Below are the code and all the weights of a small trained network. Each question names an input and a target symbol and asks about switching units off, where a switched-off unit gives its printed mean instead of its output.

import numpy as np


def w(rows, s, z=0):
    codes = np.array(rows[::2]) - 128.0
    scale = np.full(codes.shape[1], s)
    scale[-1] = z or s
    return codes * scale


def f(y):
    return y / 2 * (1 + np.tanh(0.7978845608 * (y + 0.044715 * y**3)))


def softmax(a):
    e = np.exp(a - a.max(-1, keepdims=True))
    return e / e.sum(-1, keepdims=True)


def log_softmax(a):
    a = a - a.max(-1, keepdims=True)
    return a - np.log(np.exp(a).sum(-1, keepdims=True))


def net(x, mask):
    ids = ['γδεηθλπτ'.index(c) for c in x.split()]
    T = len(ids)
    res = E[ids] + P[:T]
    u = 0
    for l in range(2):
        q, k, v = (res @ M[l].T for M in (Q, K, V))
        z = softmax(np.where(np.tri(T) > 0, q @ k.T / 3**0.5, -1e9)) @ v
        res = res + np.where(mask[u], z, O[l][:, -1]) @ O[l][:, :-1]
        u += 1
        y = f(res @ A[l][:, :-1].T + A[l][:, -1])
        res = res + np.where(mask[u : u + 4], y, B[l][:, -1]) @ B[l][:, :-1]
        u += 4
    return log_softmax(res[-1] @ U[:, :-1].T + U[:, -1])


Q, K, V, O, A, B = {}, {}, {}, {}, {}, {}
E = w([
[100,135,118],'γ',
[75,79,173],'δ',
[154,171,107],'ε',
[78,111,118],'η',
[158,100,145],'θ',
[117,152,107],'λ',
[90,134,5],'π',
[129,170,107],'τ',
],0.022)
P = w([
[144,152,120],'0',
[100,21,84],'1',
[107,171,155],'2',
[111,38,85],'3',
[83,199,167],'4',
[119,47,83],'5',
[69,227,177],'6',
[135,49,74],'7',
[96,254,178],'8',
[135,50,72],'9',
],0.0099)
Q[0] = w([
[131,145,200],'L0H1',
[77,137,149],'L0H1',
[155,199,253],'L0H1',
],0.014)
K[0] = w([
[106,48,236],'L0H1',
[109,192,211],'L0H1',
[191,39,254],'L0H1',
],0.0088)
V[0] = w([
[95,155,2],'L0H1',
[175,63,65],'L0H1',
[155,173,182],'L0H1',
],0.0098)
O[0] = w([
[212,18,20,253],'L0H1',
[253,123,147,186],'L0H1',
[35,109,177,63],'L0H1',
],0.0051,0.0042)
A[0] = w([
[124,133,185,91],'L0N1',
[43,90,3,61],'L0N2',
[201,254,82,141],'L0N3',
[43,145,156,4],'L0N4',
],0.0086,0.0024)
B[0] = w([
[207,124,177,130],'L0N1',
[152,242,213,254],'L0N2',
[2,89,121,227],'L0N3',
[101,99,115,136],'L0N4',
],0.009,0.0052)
Q[1] = w([
[151,234,132],'L1H1',
[116,90,41],'L1H1',
[29,248,152],'L1H1',
],0.012)
K[1] = w([
[47,152,238],'L1H1',
[192,1,131],'L1H1',
[138,203,217],'L1H1',
],0.0081)
V[1] = w([
[170,244,54],'L1H1',
[198,183,175],'L1H1',
[100,163,77],'L1H1',
],0.011)
O[1] = w([
[117,179,25,3],'L1H1',
[100,254,130,25],'L1H1',
[114,104,54,109],'L1H1',
],0.012,0.00045)
A[1] = w([
[34,119,120,127],'L1N1',
[154,31,125,254],'L1N2',
[160,4,108,23],'L1N3',
[89,171,178,108],'L1N4',
],0.012,0.0085)
B[1] = w([
[202,102,146,188],'L1N1',
[91,9,128,255],'L1N2',
[159,242,227,190],'L1N3',
[205,170,191,167],'L1N4',
],0.011,0.01)
U = w([
[77,167,139,189],'γ',
[98,78,112,222],'δ',
[75,83,68,143],'ε',
[141,226,214,90],'η',
[101,104,189,2],'θ',
[122,164,86,96],'λ',
[254,99,77,114],'π',
[94,143,108,154],'τ',
],0.01,0.0091)

Each question gives the input, a string of symbols that net reads in full, and the target symbol t.
The units are the heads (3 rows each of Q, K, V and O) and the neurons (one row each of A and B). Each row of codes is followed by its name. A weight is (code - 128) times the scale printed after its matrix; where a second scale follows, it is the last column's (O, A, B and U).
mask holds one flag per unit, layer by layer, with each layer's heads first. A switched-off unit (its flag False) gives its mean, the last column of its rows in O or B, instead of its output. The means were averaged over made-up inputs and are rounded, as every weight is.
A unit's drop is (log p(t) with every unit on - log p(t) with that unit switched off) / (log p(t) with every unit on - log p(t) with every unit switched off).
The circuit of an input: a set's keep is (log p(t) with only the set's units on - log p(t) with every unit switched off) / (log p(t) with every unit on - log p(t) with every unit switched off). Starting from all 10 units, units are removed one at a time, each time the one whose removal leaves the highest keep (on an exact tie, the one counted first), for as long as the keep stays at least 0.8.
circuit, biggest first: the units of the circuit, biggest drop first
unit that matters most: the unit with the biggest drop
top k neurons: the k neurons with the biggest drops, biggest first
k most important neurons of layer l: the k neurons of layer l with the biggest drops, biggest first
input θ ε η θ δ θ ε, target θ: top 2 neurons : L0N2; L0N1
input π τ ε θ δ δ λ, target θ: circuit, biggest first : L0H1; L0N2; L1H1
input θ λ θ θ λ, target η: circuit, biggest first : L0H1; L1N4
input η η π γ, target π: 2 most important neurons of layer 0 : L0N2; L0N3
input θ θ τ θ δ π γ, target θ: 3 most important neurons of layer 0 : L0N2; L0N4; L0N1
input δ θ ε θ τ, target δ: circuit, biggest first : L0N2; L1H1; L0N3
input θ λ θ θ θ θ, target θ: circuit, biggest first : L1N3; L1N2; L1H1
input θ θ θ λ θ η, target η: top 2 neurons : L0N2; L0N3
input η ε θ θ ε δ δ θ ε, target θ: top 2 neurons : L0N2; L0N4
input η θ ε θ τ, target δ: 2 most important neurons of layer 0 : L0N3; L0N2
input π δ δ, target λ: unit that matters most : L0N2
input ε θ θ θ δ ε ε ε η, target δ: circuit, biggest first : L0N2; L1H1; L0N3; L1N3
input δ ε ε ε γ, target δ: top 3 neurons : L0N2; L0N4; L1N3
input λ ε η ε τ ε τ τ θ ε, target ε: unit that matters most : L1N3
input ε π ε τ, target π: top 2 neurons : L0N2; L1N3
input π θ θ, target λ: top 2 neurons : L0N2; L1N2
input λ θ τ λ δ ε λ, target θ: circuit, biggest first : L0N2; L1H1; L0H1
input π τ θ τ, target π: top 2 neurons : L0N2; L1N2
input θ λ δ, target η: 2 most important neurons of layer 0 : L0N3; L0N4
input θ π η λ, target π: unit that matters most : L0H1
